Below are the code and all the weights of a small trained network. Each question names an input and a class and asks about switching units off, where a switched-off unit gives its printed mean instead of its output.

import numpy as np


def w(rows, s, z=0):
    codes = np.array(rows[::2]) - 128.0
    scale = np.full(codes.shape[1], s)
    scale[-1] = z or s
    return codes * scale


def norm(h):
    return h / np.sqrt((h * h).mean(-1, keepdims=True) + 1e-5)


def f(y):
    return y / 2 * (1 + np.tanh(0.7978845608 * (y + 0.044715 * y**3)))


def log_softmax(a):
    a = a - a.max(-1, keepdims=True)
    return a - np.log(np.exp(a).sum(-1, keepdims=True))


def net(x, mask):
    res = np.array(x, float).reshape(1, 8) / 4 @ E
    u = 0
    for l in range(3):
        y = f(norm(res) @ A[l][:, :-1].T + A[l][:, -1])
        res = res + np.where(mask[u : u + 6], y, B[l][:, -1]) @ B[l][:, :-1]
        u += 6
    return log_softmax(norm(res)[-1] @ U[:, :-1].T + U[:, -1])


A, B = {}, {}
E = w([
[227,82,144,106,120,168,184,133,157],'x0',
[162,246,203,227,147,236,107,110,94],'x1',
[90,94,24,237,162,164,81,102,133],'x2',
[67,220,119,99,247,124,159,180,180],'x3',
[186,50,214,117,49,225,54,170,117],'x4',
[208,230,176,79,67,150,5,92,70],'x5',
[14,93,111,82,73,181,255,141,166],'x6',
[46,161,229,43,140,132,65,147,104],'x7',
],0.0029)
A[0] = w([
[146,141,135,198,88,255,227,119,189,99],'0.n1',
[138,193,164,35,220,92,158,104,158,2],'0.n2',
[50,121,96,127,191,62,172,131,224,103],'0.n3',
[115,233,19,235,119,102,74,56,55,75],'0.n4',
[122,36,85,141,86,61,183,93,204,156],'0.n5',
[231,21,120,89,51,144,102,79,149,149],'0.n6',
],0.0045,0.0024)
B[0] = w([
[153,118,132,171,236,142,167,127,99,209],'0.n1',
[126,126,131,10,104,140,134,171,223,152],'0.n2',
[182,181,169,149,63,42,138,125,54,186],'0.n3',
[157,67,102,115,191,99,67,4,195,220],'0.n4',
[109,131,8,137,81,89,153,206,66,214],'0.n5',
[254,116,82,74,60,219,98,166,40,255],'0.n6',
],0.0056,0.0033)
A[1] = w([
[130,193,189,17,135,69,124,156,199,4],'1.n1',
[144,134,70,131,130,184,167,186,142,81],'1.n2',
[100,149,196,2,167,107,125,165,194,104],'1.n3',
[128,126,184,124,138,223,57,120,177,139],'1.n4',
[164,170,149,116,202,129,143,125,43,179],'1.n5',
[24,121,218,120,71,187,82,102,85,85],'1.n6',
],0.0053,0.0027)
B[1] = w([
[172,149,147,114,133,132,159,163,249,226],'1.n1',
[167,130,111,132,115,150,120,112,113,167],'1.n2',
[153,239,108,119,83,131,117,183,184,245],'1.n3',
[3,90,80,138,131,60,125,153,83,233],'1.n4',
[133,101,174,159,66,128,141,148,198,252],'1.n5',
[53,159,155,161,185,181,82,171,58,179],'1.n6',
],0.0064,0.0022)
A[2] = w([
[128,128,113,158,184,111,78,19,173,104],'2.n1',
[38,102,110,113,74,30,188,136,108,109],'2.n2',
[113,137,173,231,159,220,231,117,146,7],'2.n3',
[147,74,92,107,135,196,175,167,105,185],'2.n4',
[144,111,74,226,158,115,88,201,106,163],'2.n5',
[185,123,255,107,87,165,57,108,104,120],'2.n6',
],0.0058,0.0022)
B[2] = w([
[108,117,101,132,134,137,102,79,183,211],'2.n1',
[127,147,93,195,248,71,189,155,62,181],'2.n2',
[139,45,254,59,185,164,159,121,181,191],'2.n3',
[161,132,112,102,132,144,152,100,171,252],'2.n4',
[82,113,153,51,96,118,123,135,106,242],'2.n5',
[113,156,156,198,115,74,118,101,114,238],'2.n6',
],0.009,0.0028)
U = w([
[166,161,193,163,72,120,55,111,64,118],'0',
[68,106,111,111,139,139,91,149,98,5],'1',
[146,75,199,101,193,176,176,107,175,206],'2',
[216,82,61,94,67,171,154,139,66,171],'3',
[131,130,93,154,180,100,63,7,187,167],'4',
[114,141,70,143,201,42,186,159,77,226],'5',
[157,230,153,84,115,95,138,183,219,189],'6',
[42,184,168,128,147,181,116,166,94,42],'7',
],0.012,0.0018)

Each question gives the input, the list of numbers given to net, and the class t.
The units are the neurons (one row each of A and B). Each row of codes is followed by its name. A weight is (code - 128) times the scale printed after its matrix; where a second scale follows, it is the last column's (A, B and U).
mask holds one flag per neuron, layer by layer. A switched-off neuron (its flag False) gives its mean, the last column of its row in B, instead of its output. The means were averaged over made-up inputs and are rounded, as every weight is.
A unit's drop is (log p(t) with every unit on - log p(t) with that unit switched off) / (log p(t) with every unit on - log p(t) with every unit switched off).
The circuit of an input: a set's keep is (log p(t) with only the set's units on - log p(t) with every unit switched off) / (log p(t) with every unit on - log p(t) with every unit switched off). Starting from the 12 units with the biggest drops (on a tie, the unit counted first), units are removed one at a time, each time the one whose removal leaves the highest keep (on an exact tie, the one counted first), for as long as the keep stays at least 0.8.
circuit, biggest first: the units of the circuit, biggest drop first
most important unit: the unit with the biggest drop
top k neurons: the k neurons with the biggest drops, biggest first
k most important neurons of layer l: the k neurons of layer l with the biggest drops, biggest first
drop when u is switched off: that unit's drop, to one decimal
input [-6,8,-1,-5,-4,4,8,-2], class 4: top 2 neurons -> (0.n4, 2.n1)
input [-6,-1,-2,-2,-1,2,-8,1], class 4: most important neuron of layer 2 -> (2.n1)
input [-8,-5,0,8,5,0,5,-1], class 5: top 2 neurons -> (2.n2, 0.n3)
input [4,1,0,2,-2,-2,-8,2], class 6: top 2 neurons -> (0.n2, 1.n3)
input [-8,-6,-8,5,-7,2,-3,-2], class 6: circuit, biggest first -> (0.n2, 1.n3)
input [-8,5,-5,3,7,-2,-8,-3], class 1: top 2 neurons -> (1.n4, 0.n3)
input [3,3,4,-2,-2,8,4,4], class 7: circuit, biggest first -> (1.n6, 0.n6)
input [-3,3,1,6,-7,-1,2,-1], class 4: top 2 neurons -> (0.n4, 0.n5)
input [2,0,4,0,5,-5,-6,4], class 1: circuit, biggest first -> (1.n4, 2.n5)
input [-1,-4,-3,3,5,-8,1,6], class 5: top 3 neurons -> (2.n2, 0.n5, 0.n3)
input [-3,3,-5,0,6,-2,1,6], class 7: top 2 neurons -> (1.n6, 1.n4)
input [-7,-6,-1,-2,-7,3,-4,-4], class 4: top 3 neurons -> (0.n4, 2.n1, 1.n4)
input [-2,5,-4,3,8,-7,-8,0], class 1: 2 most important neurons of layer 1 -> (1.n4, 1.n1)
input [0,1,5,5,4,-8,-1,-8], class 2: top 4 neurons -> (2.n3, 1.n4, 0.n1, 0.n6)
input [-3,0,0,1,-2,4,8,-5], class 5: most important neuron of layer 0 -> (0.n6)
input [0,-3,6,5,8,-3,7,6], class 7: circuit, biggest first -> (1.n6, 0.n4)
input [1,2,4,5,-2,-6,-2,5], class 6: top 4 neurons -> (0.n5, 1.n4, 0.n2, 0.n1)
input [1,6,5,4,-6,4,8,-7], class 2: top 2 neurons -> (2.n3, 0.n1)
input [-5,-6,-5,-1,6,4,2,0], class 0: top 2 neurons -> (2.n6, 0.n5)
input [-8,8,5,4,3,-3,8,-3], class 2: most important unit -> 2.n3
input [0,5,-6,-4,2,4,8,6], class 7: top 4 neurons -> (1.n6, 1.n4, 0.n3, 0.n6)
input [7,0,0,-4,-7,8,-6,-5], class 4: top 4 neurons -> (0.n4, 2.n1, 0.n5, 0.n3)
input [-1,8,1,2,3,-3,-5,-3], class 2: 3 most important neurons of layer 2 -> (2.n3, 2.n5, 2.n6)
input [6,0,-4,-3,6,-7,-3,5], class 3: 2 most important neurons of layer 2 -> (2.n4, 2.n3)
input [3,-4,-2,-2,-4,2,8,-1], class 5: drop when 0.n5 is switched off -> 0.0
input [-4,2,2,-4,2,4,-5,-2], class 4: drop when 2.n1 is switched off -> 0.2
input [-5,7,-4,5,-2,-7,-7,2], class 6: drop when 1.n3 is switched off -> 0.1
